Here is a tiny trained network, its code and every weight. The questions are about switching its units off for an input and a class, where a switched-off unit gives its printed mean instead of its output.

import numpy as np


def w(rows, s, z=0):
    codes = np.array(rows[::2]) - 128.0
    scale = np.full(codes.shape[1], s)
    scale[-1] = z or s
    return codes * scale


def f(y):
    return y / 2 * (1 + np.tanh(0.7978845608 * (y + 0.044715 * y**3)))


def log_softmax(a):
    a = a - a.max(-1, keepdims=True)
    return a - np.log(np.exp(a).sum(-1, keepdims=True))


def net(x, mask):
    res = np.array(x, float).reshape(1, 6) / 4 @ E
    y = f(res @ A[0][:, :-1].T + A[0][:, -1])
    res = res + np.where(mask, y, B[0][:, -1]) @ B[0][:, :-1]
    return log_softmax(res[-1] @ U[:, :-1].T + U[:, -1])


A, B = {}, {}
E = w([
[116,136,166,191,248],'x0',
[22,132,51,75,175],'x1',
[141,127,42,216,107],'x2',
[96,1,143,147,119],'x3',
[22,174,178,187,66],'x4',
[127,127,128,130,130],'x5',
],0.0072)
A[0] = w([
[75,156,148,188,90,124],'N1',
[208,115,68,134,159,72],'N2',
[174,137,185,156,125,118],'N3',
[128,230,132,115,120,166],'N4',
[94,131,82,105,154,81],'N5',
[169,108,116,105,145,63],'N6',
[54,162,167,170,113,48],'N7',
[92,146,127,174,105,91],'N8',
[188,139,181,191,126,58],'N9',
[90,128,73,98,154,54],'N10',
[167,92,90,99,148,85],'N11',
[84,150,152,150,92,58],'N12',
[90,93,186,157,192,137],'N13',
[46,151,115,126,170,30],'N14',
[152,206,132,106,136,86],'N15',
[142,164,96,76,39,78],'N16',
[174,99,110,91,170,82],'N17',
[79,147,164,142,92,88],'N18',
[162,115,55,165,135,105],'N19',
[126,174,113,111,134,73],'N20',
[136,131,100,96,46,14],'N21',
[178,80,77,91,169,45],'N22',
[146,137,220,49,141,238],'N23',
[124,154,166,193,213,34],'N24',
[117,142,143,171,202,80],'N25',
[179,128,64,247,118,168],'N26',
[40,143,75,92,153,73],'N27',
[187,126,176,132,116,101],'N28',
[193,103,158,138,71,135],'N29',
[123,124,54,188,101,192],'N30',
[136,196,147,153,194,105],'N31',
[112,33,140,195,148,168],'N32',
[107,129,200,68,129,179],'N33',
[79,126,71,114,190,100],'N34',
[144,195,99,119,128,123],'N35',
[165,133,179,165,113,53],'N36',
[89,43,150,119,117,222],'N37',
[114,132,173,93,134,41],'N38',
[103,127,131,89,152,97],'N39',
[127,135,64,171,117,110],'N40',
[126,128,111,90,40,3],'N41',
[76,129,160,145,92,116],'N42',
[186,142,90,96,156,50],'N43',
[83,138,154,152,90,69],'N44',
[171,116,154,162,97,23],'N45',
[111,49,151,128,131,194],'N46',
[46,137,89,84,186,96],'N47',
],0.011,0.0032)
B[0] = w([
[235,143,154,74,187,226],'N1',
[157,132,159,99,145,188],'N2',
[76,116,164,90,61,179],'N3',
[159,160,72,197,62,220],'N4',
[117,104,224,107,65,169],'N5',
[178,146,170,126,160,142],'N6',
[235,122,170,102,204,210],'N7',
[165,152,161,96,199,174],'N8',
[56,83,227,99,44,191],'N9',
[120,88,238,133,60,176],'N10',
[215,139,155,152,172,166],'N11',
[245,101,180,129,225,173],'N12',
[140,132,49,110,93,206],'N13',
[148,106,159,108,90,196],'N14',
[178,144,105,245,63,173],'N15',
[133,27,55,106,105,221],'N16',
[210,156,157,117,152,171],'N17',
[215,128,139,115,188,187],'N18',
[107,175,147,81,172,178],'N19',
[140,145,129,161,83,140],'N20',
[131,22,77,49,139,182],'N21',
[238,149,183,127,161,187],'N22',
[46,211,66,72,177,248],'N23',
[160,3,28,48,86,193],'N24',
[144,3,33,4,104,179],'N25',
[61,202,105,39,154,253],'N26',
[125,122,187,141,58,236],'N27',
[86,141,203,116,91,175],'N28',
[87,139,135,113,70,211],'N29',
[68,214,115,51,169,227],'N30',
[114,92,35,179,76,188],'N31',
[143,169,82,152,67,235],'N32',
[98,197,62,61,178,210],'N33',
[114,110,183,114,52,213],'N34',
[125,153,102,198,64,173],'N35',
[128,107,168,109,38,163],'N36',
[152,206,66,225,61,237],'N37',
[102,160,116,58,152,137],'N38',
[91,146,147,106,104,150],'N39',
[73,171,115,71,125,176],'N40',
[157,34,71,72,123,187],'N41',
[211,148,134,134,181,194],'N42',
[195,129,145,144,127,163],'N43',
[204,131,149,118,154,177],'N44',
[109,122,165,126,86,153],'N45',
[150,200,53,202,77,207],'N46',
[119,127,186,127,59,242],'N47',
],0.0064,0.0057)
U = w([
[139,6,69,103,123,96],'0',
[201,119,181,135,173,115],'1',
[94,97,214,129,78,97],'2',
[119,122,119,145,134,252],'3',
[84,174,106,94,160,90],'4',
[148,145,79,212,93,86],'5',
[66,105,136,211,189,146],'6',
[61,25,192,236,235,45],'7',
],0.015)

Each question gives the input, the list of numbers given to net, and the class t.
The units are the neurons (one row each of A and B). Each row of codes is followed by its name. A weight is (code - 128) times the scale printed after its matrix; where a second scale follows, it is the last column's (A, B and U).
mask holds one flag per neuron, in row order. A switched-off neuron (its flag False) gives its mean, the last column of its row in B, instead of its output. The means were averaged over made-up inputs and are rounded, as every weight is.
A unit's drop is (log p(t) with every unit on - log p(t) with that unit switched off) / (log p(t) with every unit on - log p(t) with every unit switched off).
The circuit of an input: a set's keep is (log p(t) with only the set's units on - log p(t) with every unit switched off) / (log p(t) with every unit on - log p(t) with every unit switched off). Starting from the 12 units with the biggest drops (on a tie, the unit counted first), units are removed one at a time, each time the one whose removal leaves the highest keep (on an exact tie, the one counted first), for as long as the keep stays at least 0.8.
circuit, biggest first: the units of the circuit, biggest drop first
unit that matters most: the unit with the biggest drop
k most important neurons: the k neurons with the biggest drops, biggest first
input [7,-5,1,5,-6,2], class 0: circuit, biggest first : N24
input [-6,-6,8,-7,-4,7], class 4: 2 most important neurons : N26; N30
input [-8,-7,-8,-2,6,-1], class 0: circuit, biggest first : N16; N41
input [-1,-2,4,3,5,5], class 1: 2 most important neurons : N1; N23
input [7,6,-4,-2,7,5], class 0: circuit, biggest first : N24; N25
input [-2,-2,8,-5,6,-5], class 4: 3 most important neurons : N26; N30; N40
input [3,-4,7,1,7,-7], class 1: circuit, biggest first : N1; N7
input [-5,-8,-6,2,-6,-2], class 2: circuit, biggest first : N28; N29
input [7,-8,5,-2,-5,-8], class 2: circuit, biggest first : N9; N3
input [6,5,-6,7,-4,1], class 5: 3 most important neurons : N37; N46; N32
input [2,-4,-5,5,3,3], class 4: circuit, biggest first : N23; N33
input [0,7,-1,7,3,-7], class 2: 2 most important neurons : N47; N27
input [-7,-6,-3,-4,3,-2], class 0: circuit, biggest first : N16; N41
input [8,-5,-5,8,7,4], class 0: circuit, biggest first : N24
input [4,-8,2,-7,6,-3], class 2: 2 most important neurons : N9; N3
input [-7,-1,6,-4,-5,1], class 0: 3 most important neurons : N16; N21; N41
input [8,-4,-2,-7,6,-6], class 0: circuit, biggest first : N24; N25
input [-4,-4,8,-6,3,-5], class 4: 2 most important neurons : N26; N30
input [8,4,-8,-1,-8,0], class 0: 4 most important neurons : N25; N24; N31; N13
input [-2,1,4,8,3,-4], class 5: unit that matters most : N37
input [-1,4,4,5,-6,5], class 1: 2 most important neurons : N22; N11
